Here is a tiny trained network, its code and every weight. The questions are about switching its units off for an input and a target symbol, where a switched-off unit gives its printed mean instead of its output.

import numpy as np


def w(rows, s, z=0):
    codes = np.array(rows[::2]) - 128.0
    scale = np.full(codes.shape[1], s)
    scale[-1] = z or s
    return codes * scale


def norm(h):
    return h / np.sqrt((h * h).mean(-1, keepdims=True) + 1e-5)


def f(y):
    return np.maximum(y, 0)


def softmax(a):
    e = np.exp(a - a.max(-1, keepdims=True))
    return e / e.sum(-1, keepdims=True)


def log_softmax(a):
    a = a - a.max(-1, keepdims=True)
    return a - np.log(np.exp(a).sum(-1, keepdims=True))


def net(x, mask):
    ids = ['ΦΨγδζλξσ'.index(c) for c in x.split()]
    T = len(ids)
    res = E[ids] + P[:T]
    u = 0
    for l in range(3):
        r = norm(res)
        for j in range(3):
            rows = slice(2 * j, 2 * j + 2)
            q, k, v = (r @ M[l][rows].T for M in (Q, K, V))
            z = softmax(np.where(np.tri(T) > 0, q @ k.T / 2**0.5, -1e9)) @ v
            o = O[l][rows]
            res = res + np.where(mask[u + j], z, o[:, -1]) @ o[:, :-1]
        u += 3
        y = f(norm(res) @ A[l][:, :-1].T + A[l][:, -1])
        res = res + np.where(mask[u : u + 4], y, B[l][:, -1]) @ B[l][:, :-1]
        u += 4
    return log_softmax(norm(res)[-1] @ U[:, :-1].T + U[:, -1])


Q, K, V, O, A, B = {}, {}, {}, {}, {}, {}
E = w([
[102,150,196,85,141,157,164,156,72],'Φ',
[64,67,127,93,184,141,109,5,112],'Ψ',
[115,109,142,124,137,19,129,173,125],'γ',
[159,167,69,108,186,178,147,178,200],'δ',
[107,123,54,121,56,103,102,117,111],'ζ',
[100,89,152,121,115,104,71,55,167],'λ',
[123,81,174,108,135,193,116,222,94],'ξ',
[127,117,122,119,150,147,136,99,61],'σ',
],0.024)
P = w([
[82,98,175,137,43,113,63,155,96],'0',
[208,126,104,116,86,203,131,171,136],'1',
[197,154,175,119,171,146,3,172,85],'2',
[28,77,62,194,85,216,128,195,151],'3',
[251,106,157,46,73,132,202,56,230],'4',
[220,174,75,131,150,186,53,164,166],'5',
[60,102,75,145,54,249,118,152,189],'6',
],0.0057)
Q[0] = w([
[114,124,60,152,87,142,103,179,110],'L0H0',
[9,114,122,158,107,186,108,142,118],'L0H0',
[97,95,143,106,68,93,182,113,151],'L0H1',
[136,120,125,100,138,83,19,129,103],'L0H1',
[124,183,77,140,106,124,98,138,151],'L0H2',
[143,170,193,110,85,135,170,113,147],'L0H2',
],0.013)
K[0] = w([
[143,37,112,154,106,105,237,129,135],'L0H0',
[182,82,143,74,77,135,198,98,158],'L0H0',
[194,130,143,45,136,76,106,122,133],'L0H1',
[2,105,155,235,140,80,156,151,113],'L0H1',
[118,110,85,126,37,112,111,176,130],'L0H2',
[163,131,141,129,129,43,105,169,118],'L0H2',
],0.013)
V[0] = w([
[93,32,98,111,109,111,181,142,182],'L0H0',
[78,125,152,73,222,64,194,164,176],'L0H0',
[75,126,16,192,70,201,57,76,175],'L0H1',
[155,69,195,144,126,71,111,119,179],'L0H1',
[153,138,14,182,2,131,19,101,130],'L0H2',
[132,141,99,74,83,91,168,164,93],'L0H2',
],0.0046)
O[0] = w([
[191,180,147,64,109,134,228,155,114,71],'L0H0',
[157,170,145,219,129,157,254,126,160,64],'L0H0',
[196,133,112,64,120,97,88,126,124,3],'L0H1',
[198,186,87,122,154,183,232,126,94,66],'L0H1',
[149,93,92,109,124,110,219,36,128,94],'L0H2',
[30,156,74,178,182,137,170,183,88,162],'L0H2',
],0.0085,0.0025)
A[0] = w([
[106,101,182,166,16,191,59,110,143,84],'L0N0',
[131,226,220,162,72,51,213,244,153,246],'L0N1',
[99,27,151,80,142,155,158,206,107,248],'L0N2',
[157,104,254,12,78,199,111,235,130,89],'L0N3',
],0.0054,0.0013)
B[0] = w([
[176,111,124,145,104,123,86,109,170,200],'L0N0',
[49,87,155,146,145,80,133,47,152,247],'L0N1',
[191,163,151,94,224,168,142,172,110,253],'L0N2',
[89,112,136,34,75,93,102,182,10,201],'L0N3',
],0.011,0.0054)
Q[1] = w([
[202,96,83,231,149,156,113,78,108],'L1H0',
[237,134,249,176,115,111,100,161,136],'L1H0',
[214,110,128,161,107,115,191,153,169],'L1H1',
[3,136,115,205,111,96,191,91,53],'L1H1',
[132,197,63,74,197,157,224,113,139],'L1H2',
[223,181,65,11,52,188,118,83,74],'L1H2',
],0.006)
K[1] = w([
[153,122,104,159,186,142,127,145,170],'L1H0',
[91,71,148,183,118,136,105,105,252],'L1H0',
[138,119,107,88,91,144,120,133,147],'L1H1',
[88,172,127,89,150,108,131,164,96],'L1H1',
[189,122,69,171,131,202,84,107,166],'L1H2',
[113,95,110,63,192,90,90,85,137],'L1H2',
],0.011)
V[1] = w([
[181,205,239,95,82,86,123,166,1],'L1H0',
[108,48,145,77,128,194,212,148,228],'L1H0',
[46,81,182,42,160,206,156,227,39],'L1H1',
[166,153,139,131,111,150,113,66,204],'L1H1',
[108,75,194,75,68,22,105,222,57],'L1H2',
[165,157,125,210,193,90,83,226,143],'L1H2',
],0.0051)
O[1] = w([
[209,153,217,38,170,161,88,9,187,184],'L1H0',
[212,17,166,110,122,139,36,150,173,64],'L1H0',
[242,189,102,145,2,34,111,146,156,253],'L1H1',
[82,236,48,162,154,132,44,167,142,63],'L1H1',
[93,115,155,113,242,169,189,150,235,213],'L1H2',
[115,73,100,75,193,90,106,106,99,102],'L1H2',
],0.0069,0.0065)
A[1] = w([
[167,66,199,87,96,124,38,37,112,59],'L1N0',
[152,253,100,118,71,75,110,180,121,255],'L1N1',
[60,165,138,227,98,102,169,86,160,55],'L1N2',
[27,108,154,159,151,41,113,162,222,22],'L1N3',
],0.007,0.00082)
B[1] = w([
[43,53,23,150,107,241,159,74,136,254],'L1N0',
[38,29,160,73,66,114,255,138,197,149],'L1N1',
[77,203,32,72,135,113,57,57,120,163],'L1N2',
[240,99,42,100,192,221,114,73,48,182],'L1N3',
],0.0067,0.009)
Q[2] = w([
[80,90,123,122,143,177,71,150,127],'L2H0',
[153,107,255,180,180,135,106,101,53],'L2H0',
[112,100,72,100,126,43,138,113,72],'L2H1',
[150,97,109,213,90,158,74,64,140],'L2H1',
[181,126,36,143,162,87,102,213,177],'L2H2',
[156,113,122,56,97,104,148,142,125],'L2H2',
],0.0092)
K[2] = w([
[120,17,178,30,125,253,97,131,88],'L2H0',
[2,152,166,139,184,114,120,141,50],'L2H0',
[65,147,96,180,139,79,161,124,226],'L2H1',
[139,124,42,143,159,140,91,103,102],'L2H1',
[73,136,120,172,37,96,188,211,78],'L2H2',
[162,147,245,92,122,55,99,125,140],'L2H2',
],0.0081)
V[2] = w([
[219,120,101,190,105,134,153,53,198],'L2H0',
[133,141,148,100,95,238,96,159,100],'L2H0',
[169,125,70,85,172,185,90,146,100],'L2H1',
[110,113,86,96,132,112,224,140,137],'L2H1',
[136,178,84,174,38,96,90,115,253],'L2H2',
[141,48,108,175,134,182,160,109,165],'L2H2',
],0.0074)
O[2] = w([
[61,140,138,121,157,153,86,158,42,99],'L2H0',
[92,77,80,125,178,10,137,104,142,156],'L2H0',
[160,108,255,220,85,159,148,201,87,187],'L2H1',
[197,168,214,179,120,78,10,66,140,170],'L2H1',
[123,78,106,174,189,140,206,127,118,2],'L2H2',
[151,121,48,101,90,138,140,190,249,204],'L2H2',
],0.0083,0.0086)
A[2] = w([
[151,103,116,81,143,162,129,94,126,11],'L2N0',
[121,101,152,196,50,140,47,17,192,168],'L2N1',
[239,98,89,86,53,114,131,128,144,188],'L2N2',
[124,91,227,120,254,100,178,142,44,98],'L2N3',
],0.0081,0.0012)
B[2] = w([
[165,176,71,134,177,170,125,128,125,173],'L2N0',
[149,76,131,111,114,146,157,168,136,254],'L2N1',
[88,181,151,151,154,85,143,108,103,209],'L2N2',
[88,188,85,251,135,205,140,125,126,163],'L2N3',
],0.015,0.01)
U = w([
[177,150,162,190,100,63,160,167,225,123],'Φ',
[76,146,97,139,66,53,165,97,83,118],'Ψ',
[118,162,251,132,79,175,89,153,102,206],'γ',
[118,62,197,217,136,76,149,108,56,133],'δ',
[135,157,118,41,142,89,83,77,155,104],'ζ',
[103,195,97,181,190,143,139,81,93,147],'λ',
[182,122,147,110,167,111,254,138,83,3],'ξ',
[140,88,104,103,121,186,118,159,181,174],'σ',
],0.012,0.0054)

Each question gives the input, a string of symbols that net reads in full, and the target symbol t.
The units are the heads (2 rows each of Q, K, V and O) and the neurons (one row each of A and B). Each row of codes is followed by its name. A weight is (code - 128) times the scale printed after its matrix; where a second scale follows, it is the last column's (O, A, B and U).
mask holds one flag per unit, layer by layer, with each layer's heads first. A switched-off unit (its flag False) gives its mean, the last column of its rows in O or B, instead of its output. The means were averaged over made-up inputs and are rounded, as every weight is.
A unit's drop is (log p(t) with every unit on - log p(t) with that unit switched off) / (log p(t) with every unit on - log p(t) with every unit switched off).
The circuit of an input: a set's keep is (log p(t) with only the set's units on - log p(t) with every unit switched off) / (log p(t) with every unit on - log p(t) with every unit switched off). Starting from the 12 units with the biggest drops (on a tie, the unit counted first), units are removed one at a time, each time the one whose removal leaves the highest keep (on an exact tie, the one counted first), for as long as the keep stays at least 0.8.
units of the circuit, in order: the units of the circuit, biggest drop first
most important unit: the unit with the biggest drop
k most important neurons of layer l: the k neurons of layer l with the biggest drops, biggest first
which heads matter: for each layer, one digit per head in row order, 1 if its drop is at least 0.15 and else 0, layers parted by /
input σ γ γ Φ σ γ, target γ: units of the circuit, in order -> [L2H0; L2H2]
input γ σ σ Φ λ ζ δ, target λ: units of the circuit, in order -> [L2N1; L2H2]
input σ σ σ γ σ δ γ, target ζ: most important unit -> L1N2
input σ Φ σ, target σ: which heads matter -> 110 / 000 / 000
input σ σ γ Φ Φ γ, target γ: which heads matter -> 000 / 010 / 101
input σ Φ σ δ λ γ γ, target λ: which heads matter -> 001 / 000 / 101
input σ γ λ σ σ, target λ: units of the circuit, in order -> [L2N2; L2N0]
input ζ δ ζ σ ξ ξ σ, target ξ: 3 most important neurons of layer 0 -> [L0N1; L0N3; L0N2]
input σ γ σ γ ζ σ σ, target ζ: which heads matter -> 100 / 000 / 000
input γ Ψ γ, target σ: which heads matter -> 111 / 110 / 111
input σ Φ γ Φ, target λ: which heads matter -> 110 / 000 / 011
input σ γ γ ζ σ σ, target ζ: which heads matter -> 010 / 000 / 000
input Ψ σ Ψ Ψ, target σ: which heads matter -> 000 / 000 / 000
input Φ γ ζ ζ γ γ δ, target λ: most important unit -> L0H2
input σ σ Φ σ Φ, target ζ: 2 most important neurons of layer 0 -> [L0N3; L0N1]
input σ σ γ, target λ: which heads matter -> 000 / 000 / 000
input γ δ Φ σ δ, target ζ: which heads matter -> 000 / 000 / 010
input σ σ Ψ γ σ, target Ψ: 3 most important neurons of layer 0 -> [L0N1; L0N3; L0N0]
input γ σ σ σ σ σ, target σ: which heads matter -> 010 / 000 / 000
input ξ σ δ, target γ: which heads matter -> 000 / 000 / 001
input γ Φ γ γ γ ξ σ, target γ: which heads matter -> 100 / 000 / 100
input σ λ σ γ Φ σ, target γ: most important unit -> L0N1
input δ σ Φ Ψ σ σ, target Ψ: 2 most important neurons of layer 1 -> [L1N0; L1N1]
input σ γ σ δ, target Φ: 2 most important neurons of layer 1 -> [L1N3; L1N0]
input γ ξ σ σ γ ζ, target Ψ: 2 most important neurons of layer 0 -> [L0N2; L0N3]
input σ γ λ σ Ψ δ γ, target ξ: which heads matter -> 110 / 001 / 100
input γ ξ σ Ψ γ σ γ, target ζ: units of the circuit, in order -> [L2H1]
input γ γ γ γ ζ γ, target Ψ: 2 most important neurons of layer 2 -> [L2N0; L2N3]
input Φ γ Φ, target λ: 2 most important neurons of layer 2 -> [L2N3; L2N1]
input σ σ σ σ δ Φ σ, target δ: 2 most important neurons of layer 2 -> [L2N2; L2N0]
